Here is a tiny trained network, its code and every weight. The questions are about switching its units off for an input and a class, where a switched-off unit gives its printed mean instead of its output.

import numpy as np


def w(rows, s, z=0):
    codes = np.array(rows[::2]) - 128.0
    scale = np.full(codes.shape[1], s)
    scale[-1] = z or s
    return codes * scale


def norm(h):
    return h / np.sqrt((h * h).mean(-1, keepdims=True) + 1e-5)


def f(y):
    return np.maximum(y, 0)


def log_softmax(a):
    a = a - a.max(-1, keepdims=True)
    return a - np.log(np.exp(a).sum(-1, keepdims=True))


def net(x, mask):
    res = np.array(x, float).reshape(1, 8) / 4 @ E
    u = 0
    for l in range(3):
        y = f(norm(res) @ A[l][:, :-1].T + A[l][:, -1])
        res = res + np.where(mask[u : u + 12], y, B[l][:, -1]) @ B[l][:, :-1]
        u += 12
    return log_softmax(norm(res)[-1] @ U[:, :-1].T + U[:, -1])


A, B = {}, {}
E = w([
[128,128,126,128,127,124,126,130],'x0',
[127,149,61,163,38,208,79,48],'x1',
[77,76,86,2,131,154,157,95],'x2',
[128,127,129,128,128,129,129,128],'x3',
[128,127,129,129,127,127,126,125],'x4',
[128,129,129,126,127,129,126,127],'x5',
[220,74,81,109,121,131,130,152],'x6',
[128,128,129,128,128,127,128,126],'x7',
],0.0019)
A[0] = w([
[147,90,112,114,154,131,75,149,87],'L0N1',
[134,108,83,148,50,157,53,41,167],'L0N2',
[174,114,115,152,119,114,143,135,2],'L0N3',
[170,105,133,83,199,66,175,251,140],'L0N4',
[124,88,172,116,197,63,187,183,3],'L0N5',
[162,159,108,170,90,175,120,80,84],'L0N6',
[177,98,130,123,117,126,133,118,57],'L0N7',
[137,93,111,59,120,152,113,158,18],'L0N8',
[208,98,95,131,112,116,132,133,58],'L0N9',
[83,113,177,133,184,102,119,160,103],'L0N10',
[159,155,140,163,132,105,110,131,207],'L0N11',
[145,164,147,148,140,127,126,133,24],'L0N12',
],0.0027,0.0011)
B[0] = w([
[131,148,145,140,126,64,201,114,146],'L0N1',
[140,223,83,129,118,160,182,164,233],'L0N2',
[135,110,128,146,141,166,61,206,138],'L0N3',
[123,121,189,157,111,167,91,3,252],'L0N4',
[140,174,40,129,19,199,108,108,205],'L0N5',
[104,115,93,157,115,15,78,154,182],'L0N6',
[96,147,103,134,162,97,152,183,143],'L0N7',
[128,129,110,138,138,57,222,75,162],'L0N8',
[98,124,119,140,133,168,104,239,164],'L0N9',
[142,169,104,120,121,85,175,184,179],'L0N10',
[126,133,152,177,89,131,183,154,178],'L0N11',
[105,107,105,130,112,51,117,119,139],'L0N12',
],0.0023,0.003)
A[1] = w([
[98,144,218,111,105,116,172,134,121],'L1N1',
[67,177,168,135,147,127,135,97,126],'L1N2',
[135,78,56,129,155,110,143,63,57],'L1N3',
[191,176,166,215,111,84,134,147,255],'L1N4',
[87,45,151,55,197,133,180,127,114],'L1N5',
[133,99,162,209,111,104,88,135,96],'L1N6',
[187,23,171,112,192,78,100,150,150],'L1N7',
[102,72,113,58,106,122,144,68,89],'L1N8',
[163,86,223,161,205,129,69,174,24],'L1N9',
[174,138,110,139,73,230,2,41,74],'L1N10',
[224,98,109,114,134,120,116,113,239],'L1N11',
[98,58,139,126,162,131,141,147,51],'L1N12',
],0.0027,0.0008)
B[1] = w([
[141,155,34,131,166,104,146,187,178],'L1N1',
[152,100,15,146,131,109,130,185,184],'L1N2',
[163,162,168,141,138,89,157,80,169],'L1N3',
[96,101,165,202,194,227,143,174,254],'L1N4',
[169,125,143,157,115,54,40,78,198],'L1N5',
[114,91,125,1,160,128,104,103,182],'L1N6',
[118,53,232,132,84,184,158,31,171],'L1N7',
[191,159,133,223,180,130,95,111,205],'L1N8',
[68,98,168,50,146,192,238,153,163],'L1N9',
[113,68,185,100,238,38,204,213,204],'L1N10',
[195,48,135,116,63,181,120,141,190],'L1N11',
[146,98,130,127,171,100,62,133,140],'L1N12',
],0.0024,0.0028)
A[2] = w([
[165,38,64,7,61,136,134,100,177],'L2N1',
[58,183,106,75,161,78,175,54,71],'L2N2',
[171,134,227,216,143,86,3,159,102],'L2N3',
[236,177,164,206,148,120,84,131,191],'L2N4',
[61,178,164,192,161,154,134,155,27],'L2N5',
[83,126,183,56,121,18,87,140,54],'L2N6',
[92,180,168,106,224,76,101,135,75],'L2N7',
[80,142,105,74,96,106,110,20,35],'L2N8',
[62,169,129,163,109,185,110,63,40],'L2N9',
[61,208,75,159,76,110,120,138,254],'L2N10',
[128,134,111,180,87,131,13,168,26],'L2N11',
[54,155,187,174,121,104,71,141,156],'L2N12',
],0.0028,0.00093)
B[2] = w([
[101,242,140,148,125,67,179,118,247],'L2N1',
[110,73,132,103,82,176,41,200,206],'L2N2',
[101,149,107,2,99,138,162,115,204],'L2N3',
[71,61,99,54,125,96,78,128,224],'L2N4',
[140,176,119,159,121,79,165,64,214],'L2N5',
[167,61,33,167,147,69,34,129,154],'L2N6',
[73,119,42,157,176,102,136,176,177],'L2N7',
[105,104,172,119,119,186,139,238,189],'L2N8',
[133,170,237,106,91,155,63,91,167],'L2N9',
[145,78,208,86,156,130,113,104,250],'L2N10',
[200,104,107,202,101,157,58,95,161],'L2N11',
[189,152,87,117,125,105,147,51,187],'L2N12',
],0.0029,0.0025)
U = w([
[54,202,138,187,217,91,217,169,198],'0',
[70,71,45,84,186,61,36,184,4],'1',
[125,212,177,204,93,130,67,12,221],'2',
[34,164,192,36,65,220,80,148,217],'3',
[162,41,236,137,149,223,195,173,191],'4',
[205,70,174,60,127,47,136,24,2],'5',
[197,85,54,199,71,188,69,204,24],'6',
[166,213,38,70,63,119,227,122,118],'7',
],0.011,0.00039)

Each question gives the input, the list of numbers given to net, and the class t.
The units are the neurons (one row each of A and B). Each row of codes is followed by its name. A weight is (code - 128) times the scale printed after its matrix; where a second scale follows, it is the last column's (A, B and U).
mask holds one flag per neuron, layer by layer. A switched-off neuron (its flag False) gives its mean, the last column of its row in B, instead of its output. The means were averaged over made-up inputs and are rounded, as every weight is.
A unit's drop is (log p(t) with every unit on - log p(t) with that unit switched off) / (log p(t) with every unit on - log p(t) with every unit switched off).
The circuit of an input: a set's keep is (log p(t) with only the set's units on - log p(t) with every unit switched off) / (log p(t) with every unit on - log p(t) with every unit switched off). Starting from the 12 units with the biggest drops (on a tie, the unit counted first), units are removed one at a time, each time the one whose removal leaves the highest keep (on an exact tie, the one counted first), for as long as the keep stays at least 0.8.
circuit, biggest first: the units of the circuit, biggest drop first
k most important neurons: the k neurons with the biggest drops, biggest first
top k neurons in layer l: the k neurons of layer l with the biggest drops, biggest first
drop of u: that unit's drop, to one decimal
input [2,0,-8,-3,5,-3,6,2], class 4: circuit, biggest first : L1N9, L0N5, L1N4, L2N3
input [7,1,6,-2,-5,0,4,-3], class 7: circuit, biggest first : L2N1
input [3,-7,1,1,-8,-1,4,2], class 5: top 2 neurons in layer 1 : L1N5, L1N4
input [4,7,5,-6,8,1,2,0], class 7: circuit, biggest first : L1N10, L2N1
input [-5,-5,7,2,6,6,0,6], class 1: 2 most important neurons : L2N6, L2N2
input [-4,0,5,2,3,3,-2,-6], class 1: 2 most important neurons : L0N5, L1N5
input [-8,-6,4,2,4,-4,1,3], class 5: 2 most important neurons : L0N2, L0N4
input [-5,-7,7,6,2,3,2,-1], class 5: circuit, biggest first : L0N4, L1N5
input [1,8,4,0,-5,-6,1,-4], class 7: top 2 neurons in layer 2 : L2N1, L2N4
input [-2,-6,1,2,-2,4,-6,-1], class 1: 2 most important neurons : L0N2, L1N4
input [5,-4,1,1,0,1,3,-5], class 5: 2 most important neurons : L0N4, L1N4
input [-6,5,1,-3,-5,0,-3,-1], class 3: 4 most important neurons : L0N2, L1N4, L1N8, L1N10
input [-1,1,3,8,0,6,1,4], class 7: 3 most important neurons : L0N4, L1N4, L0N2
input [3,-1,-7,-2,2,3,8,-3], class 4: most important neuron : L1N9
input [5,8,3,7,6,5,0,2], class 3: 3 most important neurons : L1N10, L2N10, L1N2
input [-6,-7,8,7,-7,-2,-5,-1], class 1: drop of L1N6 : 0.0
input [-8,-8,-1,-7,5,2,2,-6], class 4: drop of L0N5 : 0.1
input [-2,3,8,0,1,3,3,-1], class 7: drop of L2N1 : 0.3
